In the rows, 128 means zero.
Each row of numbers stands for one node and depends on some of the facts below. Use the named rows to name the rest.

Some rows with their names:
[118 138 130 119 118 138 130 130 139 120 117 151 126 125 122 128 126 107
 119 119 130 133 124 131 142 122 135 116 138 156 140 144 125 144 108] -> redri
[125 111 143 131 116 147 127 104 122 116 115 185 112  85 128 114 121 115
 142 113 134 127 126 128 118 129 154 123 127  96 133 141 155 167 115] -> bokla
[117 136 130 122 118 139 130 128 140 120 119 147 128 129 119 128 124 106
 119 124 130 134 124 134 139 126 134 112 140 152 139 143 125 145 107] -> virir
[134 131 120 132 146 109 123 140 123 136 140  87 133 151 134 137 135 146
 131 139 123 123 132 123 125 126 114 141 135 133 119 113 110 106 147] -> fliso
[128 140 125 126 114 139 135 126 143 120 119 152 135 137 122 123 130 107
 128 127 123 143 129 122 148 121 129 119 146 146 141 143 122 145 101] -> grene
[132 129 132 121 119 149 117 110 130 114 112 177 112 106 130 122 126 121
 139 132 128 129 127 133 129 136 155 113 148 119 126 109 168 151 107] -> daklan
[229  72 141 127 125 102 106 112 115 160 113  18  62  97 146 131 124 157
 109 139 149 137 124 144 154 197 128 156 127 117  86 135 144 176 121] -> darok
[129 139 117 126 125 132 134 130 137 124 123 162 134 134 124 125 137 109
 115 124 130 124 125 129 146 116 128 114 111 135 136 136 133 136 102] -> plukli
[138 153 123 130 151 107 125 134 123 124 138 107 128 144 133 140 121 155
 136 155 116 130 130 128 121 126 108 134 136 132 130  86 124  96 152] -> lisi
[100 112 123 139 130 113 139 137 118 132 145  80 150 160 139 131 133 144
 141 107 124 116 132 118 113 126 115 139 117 112 114 136 101  95 155] -> tagin
[108 129 119 133 120 130 146 123 130 121 124 167 134 127 124 120 131 110
 123 109 132 130 120 130 138 118 127 114  92 115 145 148 131 142 109] -> tromo
[137 124 117 128 124 145 121 114 127 124 118 182 127 123 136 119 144 117
 131 129 131 115 129 126 135 128 152 118 125 108 117 117 166 147  98] -> broklem
[127 131 123 141 132 110 137 128 122 133 143 101 136 141 126 126 130 144
 143 125 118 137 125 122 124 124 106 140 112 110 129 134 108 117 149] -> depla
[163 134 136 135 122 129 113 107 119 140 143 115 132 113 121 114 127 154
 173 157 106 161 134 113 102 136 134 160 168 113 104 115 130 131 155] -> nezegre
[174 101 137 135 123  84 142 124 120 134 121  17  76 115 140 139 110 154
 114 120 140 153 116 145 148 183 100 134  99 126 127 149 120 150 147] -> tresko
[207  75 137 145 134  97 121 111 101 150 123  61  70  93 147 122 131 155
 116 134 147 133 121 133 142 180 122 155  89  76 110 139 142 172 137] -> flabruflo
[125 145 126 121 119 129 136 127 138 112 114 162 130 130 125 131 123 111
 123 124 126 136 125 133 146 125 129 111 137 155 141 128 137 133 104] -> fotu
[153 127 125 128 124 142 119 110 122 125 117 198 119 101 130 116 137 120
 128 136 131 122 128 127 130 129 146 120 121 101 123 112 171 149 103] -> tamo

How the nodes are related:
baklir | φ klodiflur, grobel | ε a | π reka | γ f
balis | ε a | γ i
beku | ε a | π teplir | γ h
bevak | ε c | γ k
bokla | φ pobre, fuplu, skedok, litrigok, redri, grobel, lelibrum, plakli | ε a | γ g
brata | ε c | π nudrin | γ h
bredasis | φ tobas, niskastun, naplim | ε c | γ i
breklos | φ zavam, fliklun, tagin, ribro, plakli, greza | ε c | γ h
brodan | ε a | γ k
brodom | φ nudrin, drilen | ε a | γ g
broklem | φ stadugrun, stetrak | ε b | γ f
brustal | ε a | π drupler | γ j
budrer | ε b | π meklir | γ h
bufisto | ε b | γ g
daklan | φ gibo | ε a | γ f
dama | ε e | γ j
darok | φ nupezu, gebrupus | ε a | π fliklun | γ i
defam | ε d | γ g
depla | ε b | π nezegre | γ g
difem | ε a | π gibo | γ f
dobu | φ fliklun, drubron, nuskel, suzosta | ε a | γ f
dodul | ε a | γ i
doman | ε b | π grene | γ g
domurar | φ teplir, fatome, gukla, draro | ε c | γ f
dragru | φ zozek, fuplu, grazur | ε d | γ h
draro | ε b | γ f
draza | ε b | γ h
drilen | ε c | γ f
dripliflak | φ flotumen, kluskal, doman, tagin | ε b | γ f
drubron | ε a | π kerostim | γ f
drulo | ε b | γ i
drupler | ε a | γ f
duska | ε a | γ h
duson | ε a | π grudem | γ k
fatome | ε a | π vagris | γ f
fedrem | ε b | π midrin | γ f
fetik | ε c | π darok | γ f
flabruflo | φ skedok, grisko, tromo, pidram, lelibrum, brodan | ε b | π vetros | γ g
flabrun | ε a | γ f
flaflos | ε a | π tobas | γ f
fliklotre | ε a | π zurak | γ g
fliklun | ε b | π flabruflo | γ j
flimizu | φ flabrun, flotumen, defam | ε a | γ f
fliso | ε b | π grutrisik | γ f
flotumen | ε c | π nuropun | γ g
flugro | ε b | π pubrak | γ f
fluploklo | ε c | π dama | γ g
fotu | ε d | γ f
fuge | ε c | π kofor | γ j
fuplu | ε b | γ f
gebrupus | ε e | γ g
gibo | ε a | π fatome | γ j
gobu | ε c | γ f
gopim | ε b | π mikel | γ g
gozi | ε b | π truguska | γ f
grazur | ε b | γ f
grene | ε d | γ j
grenok | ε e | π zavam | γ k
greza | ε a | π fliso | γ f
gribrik | φ defam, doman | ε a | π klelezar | γ g
grisko | ε e | γ j
grobel | ε e | γ h
grostin | ε b | γ j
grudem | ε a | π grisko | γ g
grusus | ε c | π logren | γ f
grutrisik | ε a | π trebrek | γ j
gukla | ε b | γ i
gula | ε a | π pizul | γ g
guzo | ε b | π skubram | γ f
kagam | φ fliklun, gebrupus, sekel, pidram, ribro, duska | ε c | γ g
kedrem | ε a | γ h
kefe | φ tobas, fedrem, rodrel, tresko, musken | ε a | π megro | γ g
kefliler | φ brustal, momes, grostin, magre, lisi | ε a | π tonil | γ g
kerostim | ε e | π lufla | γ h
klelezar | ε a | π skiza | γ g
klena | ε c | π beku | γ f
klodiflur | ε a | γ h
kluro | φ dama, pidram, musken | ε d | γ k
kluskal | ε a | π grenok | γ g
kofor | φ stebek, gibo, grudem, rodrel, lisi, plalum, draza, sineklir | ε c | γ f
labek | φ midrin, zaflel, tromo, repam, difem, zikam, kerostim, skubram | ε b | π kefe | γ g
lastugrel | φ klodiflur, rodrel, fliklotre | ε a | γ g
legum | ε b | π flotumen | γ f
lelibrum | ε a | γ i
lisi | ε b | π staskal | γ f
litrigok | ε b | γ h
logren | ε c | π zeva | γ f
losi | ε a | γ f
lufla | φ dodul, skedok, bevak, losi, doman, klelezar, stetrak, flugro | ε e | π grobel | γ j
magre | ε a | γ i
mastupil | ε d | π pezumu | γ f
megro | φ pubrak, virir, truluk, pidram, raklis, balis | ε b | π nupezu | γ f
meklir | φ gobu, bevak, duska | ε a | γ j
melo | ε a | γ h
midrin | ε e | π truflos | γ f
mikel | φ reka, grenok, vetros, staskal, klelezar, plakli, draro | ε c | γ f
momes | ε a | π nadol | γ f
mopo | ε a | γ g
musken | ε b | π naplim | γ f
nadol | ε d | π redri | γ h
naplim | ε a | π gopim | γ i
nedin | φ zozek, dodul, kedrem, fliso, niskastun | ε a | γ f
neflas | φ vetros, klena | ε b | γ k
nezegre | φ legum, staskal, gozi, klelezar, zeva, fliklotre | ε a | π plakli | γ h
niskastun | ε a | γ f
nudrin | ε c | π kedrem | γ g
nupezu | ε c | π dripliflak | γ f
nuropun | ε c | γ k
nuskel | ε d | γ f
pezumu | ε a | π tresko | γ f
pidram | ε a | π drubron | γ i
pizul | ε c | γ f
pladro | ε a | π budrer | γ f
plakli | ε b | π fedrem | γ g
plalum | ε c | π zikam | γ g
pliflan | φ nadol, nuskel, zikam, stasoki, pladro, rino, fliso | ε c | γ f
pluki | φ midrin, stebek, bufisto, plakli, guzo | ε a | γ h
plukli | ε b | γ f
pobre | ε c | γ f
pubrak | ε b | π grusus | γ g
raklis | ε a | γ f
rapliklun | φ trebrek, nupezu, kluskal | ε a | π mastupil | γ j
redri | ε a | γ f
reka | ε a | γ i
repam | ε a | γ f
ribro | ε a | γ f
rigik | φ magre, lisi, flugro, fotu | ε a | π doman | γ g
rino | ε a | γ j
rodrel | ε b | γ f
rufla | φ pobre, gobu, drulo, grazur, melo | ε a | γ f
sabruk | φ mopo, mastupil, magre | ε a | γ f
sekel | ε a | γ f
sineklir | ε b | π musken | γ f
skedok | ε a | γ g
skiza | ε a | π bokla | γ f
skubram | ε e | γ f
stadugrun | ε c | π difem | γ k
staskal | ε a | π legum | γ g
stasoki | ε b | γ h
stebek | ε c | γ f
stetrak | ε d | γ f
suzosta | ε c | γ f
tagin | ε b | π kluskal | γ g
tamo | φ fluploklo, reka, grenok, litrigok, grostin, zikam | ε b | γ k
teplir | ε a | γ j
tobas | ε b | γ g
tonil | φ vagris, flabrun, tagin, flaflos | ε c | γ f
trebrek | ε b | π melo | γ f
tresko | ε a | π trubak | γ g
tromo | ε b | γ g
trubak | ε d | π fetik | γ f
truflos | φ midrin, fluploklo, repam, melo, rino, duska, drilen | ε a | π rigik | γ g
truguska | ε b | π tagin | γ j
truluk | ε a | γ h
vagris | ε a | π klena | γ f
vatal | φ flabrun, momes, truguska, fliso | ε b | γ f
vetros | ε a | π gula | γ g
virir | ε a | γ f
zaflel | ε a | γ k
zavam | ε b | π bufisto | γ h
zeva | ε d | π fliklotre | γ h
zikam | ε c | π lisi | γ g
zogro | ε e | π labek | γ g
zozek | ε b | γ g
zurak | ε a | π guzo | γ f

Which node is each row?
No name comes twice in this set of rows, the named rows included.
[145  95 140 132 129 131 111 122 121 134 128  83 114 129 146 127 131 146
 142 135 133 121 139 117 120 150 140 149 167 111 104 117 133 130 137]  rapliklun
[128 126 141 128 141 116 125 141 129 127 137  74 128 137 131 136 117 142
 133 141 124 133 136 123 122 129 113 145 160 136 134 124  99 107 154]  grutrisik
[163 125 135 150 120 134 112  95 119 145 150 122 131  97 107  97 144 144
 199 166  94 176 131 100 102 126 130 172 170  98 107 146 106 162 160]  truflos
[128 163 122 113 118 136 133 122 142 113 111 157 122 123 122 136 105 124
 124 137 121 144 123 143 146 129 134 104 132 153 136 103 153 123 106]  magre
[127  92 126 143 126 156 118 110 118 138 126 194 121 100 125 105 150 108
 131 115 140 103 126 120 119 119 154 134  84  71 123 154 154 168 111]  kagam
[133 133 121 133 139 115 131 135 122 147 145 100 137 142 124 131 132 144
 121 135 127 122 127 127 119 126 112 137 100 107 124 122 118 101 152]  brata
[ 95 117 136 133 122 116 139 138 123 125 141  73 147 146 136 135 118 143
 147 106 123 128 130 122 108 131 120 140 144 128 120 137  96 100 162]  kluskal
[103 126 140 122 159 116 123 153 119 125 136 122 144 137 139 145 121 139
 110 123 138  89 136 128 105 104 122 139 135 136 137 101 113  84 154]  guzo
[142 129 139 127 127 111 134 132 123 136 134  96 137 125 128 133 115 143
 128 121 126 142 131 126 116 131 113 145 138 135 127 132 112 105 151]  nadol
[125 129 136 121 109 140 137 124 134 130 122 157 131 107 114 121 121 104
 115 112 132 135 126 131 128 120 135 127 126 138 136 163 131 149 115]  duska
[ 89 131 115 119 100 142 141 130 145 117 117 125 147 161 134 131 132 112
 128 102 126 126 129 130 142 140 143 101 141 156 115 135 132 125 100]  flabrun
[132 142 129 120 123 142 121 105 130 106 109 176 112 111 135 125 122 125
 141 139 125 137 126 134 133 139 154 104 150 123 124  92 175 140 105]  sabruk
[170 126 136 127 136  97 131 134 123 132 127  53 101 133 136 141 117 150
 119 140 131 144 126 133 142 157 106 141 138 148 124 121 113 129 140]  mastupil
[153 157 124 141 124 125 126  93 121 120 141 119 124 121 124 113 123 165
 204 169  88 184 126 116 116 146 127 135 162  98 112  89 139 122 157]  rigik

The same nodes again, as new rows of numbers:
Some nodes and their rows:
[124 121 127 121 144 143 128 125 142 126 135 127 138 118 119 129 129 117
 128 121 120 134 123 123 130 135 133 127 129 108] -> skedok
[ 88 128 133 166 161 135 107 159 124 119 100 155 161 171 110  84 146 131
 125 124 157  89 142 155 131 148 109 127  93 156] -> skiza
[136 124 155 121 144 145 111  94 172 150 119 151 143  73 108 119 144 135
  70 143 117 137 107 128 108 127 116 128 123 128] -> reka
[126 118 120 123 146 141 123 128 142 130 138 128 128 122 113 138 119 122
 136 120 121 132 113 128 113 140 135 137 122 120] -> brodan
[114 122 142 133 121 131 133 135 126 119 130 119 121 120 133 114 127 124
 135 144 132 115 128 129 135 132 132 135 130 129] -> virir
[108 123  73 141 146 121 132 155 100 119 160 102 119 198 160 174 121 128
 196 115 144 119 144 135 152 128 139 129 117 112] -> rapliklun
[152 120 146  80  80 118 161 109 138 152 142 103 102  65 163 180  90 128
 154 143  84 156 117 115 118  96 144 133 152  96] -> grutrisik
[161 130 173  80  98 129 162  62 182 132 148 100  76  51 137 140 154 144
  78 202 136 192 103 107 119  91 140 144 170 107] -> kedrem
[ 86 129  72 169 181 137 110 173  96 124 134 138 161 222 136 136 134 126
 178  89 153  90 154 162 139 141 123 124  89 133] -> gribrik
[149 121 106 118 139 129 122 127 131 121 134 136 137 118 114 127 124 129
 115 119 109 131 129 107 132 144 123 134 140 116] -> tromo
[134 121 111 134 121 100 142 131  72 119 132 122 118 175 139 137 107  99
 190  99 109 127 142 127 170 134 124 120 147 122] -> sineklir
[150 118 126 123 138 121 125 120 120 126 125 140 129 128 120 124 134 120
 123 115 107 133 128 121 142 135 123 122 137 125] -> grostin
[144 136 121 131 112 110 132 132 111 133 118 128 114 140 133 133 135 133
 127 144 134 128 132 124 124 123 114 135 125 153] -> broklem
[152 130 106 125 124 134 132 129 127 141 119 136 130 117 130 137 123 127
 120 112 119 134 132 129 120 119 123 129 129 122] -> gopim
[135 120  54 133 181 114 126 113 102  99 174 108 102 212 129 153 154 111
 164 120 155 150 138 116 174 146 137 126 140 116] -> depla
[136 123 131 130 112 115 124 138 115 105 136 136 124 118 121 113 123 130
 117 125 127 127 126 114 135 147 134 123 143 138] -> pobre
[155 116 137 117 100 134 142 129 117 122 137 115 100 113 139 125 120 139
 118 147 129 136 126 121 135 134 151 144 157 130] -> nupezu
[ 92 138 210 122 108 150 113 111 178 125 126 137 136  61 106  92 134 160
  76 150 143 120 104 131  96 132 130 122 114 135] -> skubram

Name these rows:
No name comes twice in this set of rows, the named rows included.
[ 92 115 151 123 139 170 125 131 140 122 155 113 140 116 128 139 126 145
 136 126 136 119 118 145 117 143 162 123 120 101]  gebrupus
[ 95 139 200 129 128 156 123 101 175 112 121 137 145  78 104 102 160 161
  79 144 146 129 117 147 104 119 137 112 115 116]  grobel
[123 145 172 122  84 138 116 182 142 178  62 174 197  43 129 110  80 159
 103 101  85  79 135 151  55 103  98 136  73 149]  meklir
[129 114 130  89  75 106 171 135  91 125 165  78  85 115 174 184  65 109
 213 132  90 143 131 105 146 117 165 131 164  84]  greza
[141 117 153 107  80 129 150 120 123 163 108 130 141  76 142 165  76 115
 154  98  69 140 123 141 112  98 137 115 127  98]  grudem
[150 131 103 126 133 122 115 121 130 144 126 138 122 144 113 150 125 131
 127 116 127 136 126 124 106 124 111 135 115 143]  neflas
[116 128 144 127 129 126 138 123 130 119 119 138 139 129 118 117 133 119
 127 124 122 135 134 138 144 118 137 116 132 112]  klodiflur
[139 123 175 121 126 147 127 112 172 147  96 151 148  70 112 106 135 142
  78 141 118 133 114 141  97 117 116 127 115 140]  teplir
[159 130 187  73  64 121 161 100 176 136 127 119 108   6 132 133 105 150
  89 159  94 162 111  97  96  95 135 134 157  95]  melo
[146 136 135 158 157 171  92 128 162 148  92 178 157 123  79  89 156 153
  54 122 157 123 119 155  88 147 108 141  90 175]  nuropun
[ 94 166 132 160 165 138  79 140 175 148  89 171 175 128  94  96 160 157
  67 129 161 104 134 149  78 129  82 131  68 169]  bokla
[121 119  85 170 169 128 112 138  75 112 133 144 155 217 120 135 137 109
 166  63 136 115 150 154 167 155 134 104 120 123]  plalum
[146 149 113 115  94 102 137 129 118 137 134 112  94 125 150 148 121 142
 127 150 145 133 129 113 119 112 113 145 133 145]  megro
[ 96 120 131 138  89 116 142 216  65 130  97 144 178 131 147 127  41 109
 210  60  68  68 152 148 128 142 132 109 111 111]  pladro
[ 77 141 158 128 135 139 128 122 146  96 143 124 143 120 116 124 136 147
 130 123 146 120 127 128 129 139 148 105 122 106]  kerostim

